Below are the code and all the weights of a small trained network. Each question names an input and a target symbol and asks about switching units off, where a switched-off unit gives its printed mean instead of its output.

import numpy as np


def w(rows, s, z=0):
    codes = np.array(rows[::2]) - 128.0
    scale = np.full(codes.shape[1], s)
    scale[-1] = z or s
    return codes * scale


def f(y):
    return np.maximum(y, 0)


def softmax(a):
    e = np.exp(a - a.max(-1, keepdims=True))
    return e / e.sum(-1, keepdims=True)


def log_softmax(a):
    a = a - a.max(-1, keepdims=True)
    return a - np.log(np.exp(a).sum(-1, keepdims=True))


def net(x, mask):
    ids = ['αβγδεζθλμπστφψω'.index(c) for c in x.split()]
    T = len(ids)
    res = E[ids] + P[:T]
    u = 0
    for l in range(2):
        q, k, v = (res @ M[l].T for M in (Q, K, V))
        z = softmax(np.where(np.tri(T) > 0, q @ k.T / 2**0.5, -1e9)) @ v
        res = res + np.where(mask[u], z, O[l][:, -1]) @ O[l][:, :-1]
        u += 1
        y = f(res @ A[l][:, :-1].T + A[l][:, -1])
        res = res + np.where(mask[u : u + 4], y, B[l][:, -1]) @ B[l][:, :-1]
        u += 4
    return log_softmax(res[-1] @ U[:, :-1].T + U[:, -1])


Q, K, V, O, A, B = {}, {}, {}, {}, {}, {}
E = w([
[110,149,60,87,197,202],'α',
[115,204,109,80,177,193],'β',
[111,181,79,84,128,111],'γ',
[86,134,135,104,95,204],'δ',
[108,124,56,114,153,199],'ε',
[95,149,62,120,15,49],'ζ',
[162,174,8,139,175,199],'θ',
[126,191,83,111,123,169],'λ',
[151,150,11,159,90,145],'μ',
[66,151,136,55,102,104],'π',
[97,124,56,101,110,120],'σ',
[131,37,128,175,216,87],'τ',
[56,103,128,87,46,107],'φ',
[87,100,86,116,114,202],'ψ',
[65,156,168,58,115,171],'ω',
],0.017)
P = w([
[92,107,112,117,142,161],'0',
[4,151,107,181,154,151],'1',
[62,162,125,180,158,139],'2',
[137,69,92,54,128,197],'3',
[100,86,106,121,162,167],'4',
[7,171,93,235,183,136],'5',
[71,133,104,153,141,173],'6',
[106,75,87,89,131,206],'7',
],0.012)
Q[0] = w([
[122,65,78,47,128,150],'L0H0',
[3,126,93,186,162,138],'L0H0',
],0.018)
K[0] = w([
[58,137,158,236,183,92],'L0H0',
[251,53,204,140,167,90],'L0H0',
],0.017)
V[0] = w([
[101,202,95,36,171,61],'L0H0',
[147,249,149,131,46,207],'L0H0',
],0.012)
O[0] = w([
[135,6,150,176,136,158,122],'L0H0',
[136,156,142,161,101,177,6],'L0H0',
],0.025,0.014)
A[0] = w([
[114,97,27,108,94,153,105],'L0N0',
[116,123,134,61,56,201,251],'L0N1',
[61,127,76,107,2,139,113],'L0N2',
[37,148,196,178,150,135,158],'L0N3',
],0.0081,0.0035)
B[0] = w([
[161,188,135,211,179,28,255],'L0N0',
[151,45,34,41,59,193,227],'L0N1',
[138,242,159,108,128,96,196],'L0N2',
[2,135,119,152,152,135,197],'L0N3',
],0.0078,0.0083)
Q[1] = w([
[70,122,70,105,133,96],'L1H0',
[254,68,75,43,57,135],'L1H0',
],0.0054)
K[1] = w([
[161,148,90,201,154,99],'L1H0',
[1,177,122,221,179,115],'L1H0',
],0.0057)
V[1] = w([
[46,119,202,57,141,162],'L1H0',
[187,149,84,130,254,195],'L1H0',
],0.01)
O[1] = w([
[107,182,189,144,174,123,141],'L1H0',
[249,96,166,74,148,202,253],'L1H0',
],0.018,0.0044)
A[1] = w([
[152,32,127,141,140,140,9],'L1N0',
[240,157,135,222,114,49,154],'L1N1',
[181,79,160,249,84,219,3],'L1N2',
[88,130,115,202,2,243,79],'L1N3',
],0.0072,0.0063)
B[1] = w([
[117,192,85,56,56,64,205],'L1N0',
[2,61,171,64,170,200,149],'L1N1',
[72,147,193,87,18,40,207],'L1N2',
[243,166,96,220,166,19,254],'L1N3',
],0.0089,0.0097)
U = w([
[138,132,126,112,161,135,122],'α',
[167,178,131,109,99,127,98],'β',
[155,150,156,170,161,112,227],'γ',
[98,187,98,88,112,182,154],'δ',
[175,158,49,157,126,136,82],'ε',
[56,128,74,120,110,145,149],'ζ',
[155,100,110,107,146,197,208],'θ',
[159,222,92,134,134,142,99],'λ',
[67,39,67,115,104,174,209],'μ',
[116,81,166,138,96,76,73],'π',
[145,137,75,177,136,84,9],'σ',
[111,2,196,159,175,93,68],'τ',
[148,165,207,119,108,76,46],'φ',
[194,155,137,168,133,89,85],'ψ',
[62,115,212,55,101,155,156],'ω',
],0.009,0.012)

Each question gives the input, a string of symbols that net reads in full, and the target symbol t.
The units are the heads (2 rows each of Q, K, V and O) and the neurons (one row each of A and B). Each row of codes is followed by its name. A weight is (code - 128) times the scale printed after its matrix; where a second scale follows, it is the last column's (O, A, B and U).
mask holds one flag per unit, layer by layer, with each layer's heads first. A switched-off unit (its flag False) gives its mean, the last column of its rows in O or B, instead of its output. The means were averaged over made-up inputs and are rounded, as every weight is.
A unit's drop is (log p(t) with every unit on - log p(t) with that unit switched off) / (log p(t) with every unit on - log p(t) with every unit switched off).
The circuit of an input: a set's keep is (log p(t) with only the set's units on - log p(t) with every unit switched off) / (log p(t) with every unit on - log p(t) with every unit switched off). Starting from all 10 units, units are removed one at a time, each time the one whose removal leaves the highest keep (on an exact tie, the one counted first), for as long as the keep stays at least 0.8.
circuit, biggest first: the units of the circuit, biggest drop first
most important unit: the unit with the biggest drop
k most important neurons: the k neurons with the biggest drops, biggest first
k most important neurons of layer l: the k neurons of layer l with the biggest drops, biggest first
input γ α μ τ σ, target μ: circuit, biggest first -> L1N3
input δ σ ω, target λ: circuit, biggest first -> L0H0, L1N3
input γ φ σ μ φ ω ε λ, target γ: circuit, biggest first -> L1H0, L0H0, L0N3, L1N3
input γ γ σ ω δ δ δ δ, target λ: 3 most important neurons -> L1N3, L0N3, L0N2
input φ σ σ σ θ, target μ: circuit, biggest first -> L0H0, L1N3
input δ φ τ μ, target μ: circuit, biggest first -> L0N0, L1N1, L1H0, L1N3
input σ α α τ, target α: circuit, biggest first -> L0H0, L1H0
input π ω φ ω ω ε, target γ: circuit, biggest first -> L1H0, L0H0, L1N3
input ω τ μ ω ω ψ, target μ: circuit, biggest first -> L0H0, L1H0, L1N3, L0N0
input σ ω σ ω δ β β ω, target φ: 3 most important neurons of layer 1 -> L1N3, L1N2, L1N0
input σ β ω γ δ, target γ: circuit, biggest first -> L1N3, L0H0
input σ δ γ ω α π α π, target τ: 2 most important neurons -> L0N3, L0N1
input ε σ ω ω α γ ω ω, target π: circuit, biggest first -> L0H0, L1N3, L1N2, L1N0
input θ ε φ θ β ω τ π, target θ: circuit, biggest first -> L1H0, L0N0
input μ φ β ω φ ε ω π, target θ: circuit, biggest first -> L0N1, L1H0, L0H0
input σ σ φ β ω π φ, target γ: 4 most important neurons -> L1N3, L0N1, L0N2, L1N0
input μ ψ φ α, target δ: circuit, biggest first -> L0H0, L1N3
input π τ δ ζ ω ω φ δ, target ζ: 2 most important neurons -> L0N0, L1N3
input φ γ ε β σ, target θ: 2 most important neurons -> L1N3, L1N2
input θ γ θ ω λ τ, target θ: 2 most important neurons of layer 0 -> L0N3, L0N0
input μ π τ δ γ ω, target μ: most important unit -> L1H0
input ε ω ζ ω γ ψ λ λ, target δ: most important neuron -> L1N3
input σ φ ω δ, target ζ: 2 most important neurons -> L0N1, L0N3
input γ ω ε γ α ζ, target π: 3 most important neurons of layer 1 -> L1N2, L1N0, L1N3
input γ μ τ, target μ: 2 most important neurons -> L0N0, L1N3
